Here is a tiny trained network, its code and every weight. The questions are about switching its units off for an input and a class, where a switched-off unit gives its printed mean instead of its output.

import numpy as np


def w(rows, s, z=0):
    codes = np.array(rows[::2]) - 128.0
    scale = np.full(codes.shape[1], s)
    scale[-1] = z or s
    return codes * scale


def f(y):
    return np.maximum(y, 0)


def log_softmax(a):
    a = a - a.max(-1, keepdims=True)
    return a - np.log(np.exp(a).sum(-1, keepdims=True))


def net(x, mask):
    res = np.array(x, float).reshape(1, 5) / 4 @ E
    y = f(res @ A[0][:, :-1].T + A[0][:, -1])
    res = res + np.where(mask, y, B[0][:, -1]) @ B[0][:, :-1]
    return log_softmax(res[-1] @ U[:, :-1].T + U[:, -1])


A, B = {}, {}
E = w([
[192,66,159,48,216,209,197],'x0',
[56,70,94,104,97,146,107],'x1',
[188,122,142,154,96,141,198],'x2',
[134,27,3,58,92,103,62],'x3',
[111,95,105,144,64,111,168],'x4',
],0.0069)
A[0] = w([
[107,127,83,143,87,79,31,169],'neuron 1',
[175,20,52,131,69,132,207,216],'neuron 2',
[146,110,25,103,18,2,100,240],'neuron 3',
[165,65,71,40,223,226,92,187],'neuron 4',
[182,130,112,62,194,165,93,96],'neuron 5',
[97,232,252,186,137,197,219,255],'neuron 6',
[191,63,32,101,28,100,144,215],'neuron 7',
],0.0056,0.0036)
B[0] = w([
[117,175,14,225,146,67,51,194],'neuron 1',
[38,132,51,135,184,54,78,219],'neuron 2',
[78,215,49,215,234,53,100,240],'neuron 3',
[144,71,133,25,201,97,208,225],'neuron 4',
[237,122,229,62,169,117,175,165],'neuron 5',
[162,204,105,136,232,1,214,254],'neuron 6',
[23,190,12,159,136,59,26,224],'neuron 7',
],0.0056,0.0081)
U = w([
[192,68,208,149,17,244,42,2],'0',
[61,8,76,1,143,203,125,36],'1',
[226,212,232,70,239,141,250,122],'2',
[25,212,31,202,148,26,37,253],'3',
],0.0049,0.0037)

Each question gives the input, the list of numbers given to net, and the class t.
The units are the neurons (one row each of A and B). Each row of codes is followed by its name. A weight is (code - 128) times the scale printed after its matrix; where a second scale follows, it is the last column's (A, B and U).
mask holds one flag per neuron, in row order. A switched-off neuron (its flag False) gives its mean, the last column of its row in B, instead of its output. The means were averaged over made-up inputs and are rounded, as every weight is.
A unit's drop is (log p(t) with every unit on - log p(t) with that unit switched off) / (log p(t) with every unit on - log p(t) with every unit switched off).
The circuit of an input: a set's keep is (log p(t) with only the set's units on - log p(t) with every unit switched off) / (log p(t) with every unit on - log p(t) with every unit switched off). Starting from all 7 units, units are removed one at a time, each time the one whose removal leaves the highest keep (on an exact tie, the one counted first), for as long as the keep stays at least 0.8.
units of the circuit, in order: the units of the circuit, biggest drop first
top k neurons: the k neurons with the biggest drops, biggest first
drop of u: that unit's drop, to one decimal
input [7,-3,-1,6,3], class 1: units of the circuit, in order	(neuron 4; neuron 6)
input [6,-2,-6,5,4], class 1: units of the circuit, in order	(neuron 4; neuron 6)
input [3,1,0,-3,3], class 2: units of the circuit, in order	(neuron 7; neuron 3)
input [7,-2,-4,0,5], class 1: units of the circuit, in order	(neuron 6; neuron 3)
input [2,-5,5,5,-3], class 1: units of the circuit, in order	(neuron 6; neuron 1)
input [2,-1,4,6,-6], class 1: units of the circuit, in order	(neuron 6; neuron 4)
input [0,8,2,-5,-1], class 2: units of the circuit, in order	(neuron 7; neuron 2)
input [8,-4,-4,5,3], class 1: top neuron	(neuron 6)
input [4,-5,-6,8,-6], class 2: top 2 neurons	(neuron 5; neuron 4)
input [3,8,-4,-3,-4], class 1: top 2 neurons	(neuron 3; neuron 6)
input [-1,-6,1,-2,-5], class 2: drop of neuron 7	0.2
input [-4,-6,6,-4,4], class 2: drop of neuron 1	0.1
input [-4,1,8,-7,4], class 2: drop of neuron 7	0.2
